Look-ups in named tables: a row name and a column name give one cell, copied from the table.

sel =
columns: rebof, nemoso, nesibal, zamado, kugo, lut, toru, kuvubup
funi: [142, 153, 171, 203, 174, 152, 77, 151]
vafime: [154, 167, 108, 87, 156, 150, 194, 122]
nidabir: [90, 119, 144, 115, 111, 103, 146, 174]
raz: [165, 114, 132, 126, 110, 152, 149, 106]
zik: [186, 123, 145, 140, 145, 167, 130, 144]
limipa: [152, 93, 140, 71, 106, 138, 145, 111]
pirom: [149, 125, 150, 129, 170, 157, 147, 137]
kifuv: [171, 144, 122, 108, 108, 142, 112, 143]
bog: [85, 125, 139, 114, 126, 105, 151, 185]
napoko: [114, 155, 150, 142, 190, 143, 177, 125]
datuveb: [170, 132, 154, 168, 116, 150, 147, 120]
girun: [128, 99, 175, 148, 126, 134, 107, 126]
rozaro: [174, 133, 96, 56, 101, 143, 170, 140]
ketol: [149, 186, 188, 249, 191, 159, 76, 108]

nidabir, nesibal: 144
pirom, nesibal: 150
rozaro, zamado: 56
raz, rebof: 165
nidabir, toru: 146
bog, lut: 105
pirom, nemoso: 125
nidabir, lut: 103
funi, zamado: 203
ketol, rebof: 149
pirom, toru: 147
kifuv, lut: 142
datuveb, rebof: 170
limipa, lut: 138
nidabir, kuvubup: 174

gida:
cols = bodigi, ruv, zomoka, rutukod, zal, fom, veras
zos: [160, 139, 138, 128, 160, 69, 154]
sab: [157, 165, 85, 112, 80, 255, 117]
dedagur: [140, 107, 188, 131, 95, 172, 32]
sazipu: [140, 113, 176, 128, 85, 199, 32]
dumanen: [164, 178, 65, 111, 97, 229, 157]
nidetod: [166, 180, 61, 111, 105, 216, 169]
ralofa: [150, 114, 181, 134, 145, 76, 94]
monesi: [167, 161, 99, 122, 155, 98, 187]
kesep: [155, 127, 159, 131, 156, 66, 128]
kasug: [162, 144, 129, 127, 160, 73, 163]
geb: [169, 172, 77, 117, 144, 130, 196]
fugalap: [167, 180, 60, 112, 108, 210, 174]

What is the zomoka of nidetod in gida? 61
What is the fom of geb in gida? 130
What is the zomoka of sazipu in gida? 176
What is the veras of zos in gida? 154
What is the ruv of monesi in gida? 161
What is the fom of fugalap in gida? 210
What is the fom of dedagur in gida? 172
What is the zomoka of sab in gida? 85
What is the ruv of nidetod in gida? 180
What is the veras of sazipu in gida? 32
What is the zal of sab in gida? 80
What is the fom of sazipu in gida? 199
What is the ruv of kesep in gida? 127

fekapiz:
|  | pelifin | zuzelaz | bol | piv | dosit | sal | tiruraf | muza |
|---|---|---|---|---|---|---|---|---|
| guruv | 56 | 36 | 56 | 46 | 49 | 53 | 55 | 65 |
| gupa | 52 | 49 | 24 | 76 | 73 | 45 | 27 | 52 |
| seram | 64 | 63 | 80 | 39 | 40 | 77 | 78 | 50 |
| liv | 71 | 37 | 50 | 90 | 90 | 40 | 48 | 67 |
| bem | 58 | 64 | 84 | 35 | 31 | 74 | 82 | 59 |
| zefe | 51 | 39 | 20 | 56 | 59 | 48 | 24 | 44 |
| zetag | 78 | 77 | 80 | 70 | 68 | 80 | 78 | 48 |
| doz | 73 | 62 | 87 | 62 | 62 | 72 | 81 | 71 |

zuzelaz of liv = 37
muza of liv = 67
piv of zefe = 56
sal of seram = 77
pelifin of zefe = 51
muza of zefe = 44
Which row has the largest zuzelaz? zetag

selepo:
         garubol  pibikiz   vuk  pivi  lobofuv  vipasul  tevi
sekolar     5.33     5.84  9.70  2.93     4.76     6.62  6.13
zuf         6.12     6.19  7.28  6.09     6.73     5.58  6.55
fegoget     4.41     5.95  6.70  5.59     7.83     6.02  3.82
musina      4.01     4.49  6.65  5.64     7.73     9.41  2.27

tevi of fegoget is 3.82
garubol of musina is 4.01
lobofuv of zuf is 6.73
vuk of musina is 6.65
lobofuv of musina is 7.73
vuk of fegoget is 6.70
pibikiz of fegoget is 5.95
tevi of zuf is 6.55
pivi of fegoget is 5.59
vipasul of sekolar is 6.62
lobofuv of fegoget is 7.83
vuk of sekolar is 9.70
tevi of musina is 2.27
vipasul of zuf is 5.58
pibikiz of sekolar is 5.84
garubol of sekolar is 5.33
tevi of sekolar is 6.13

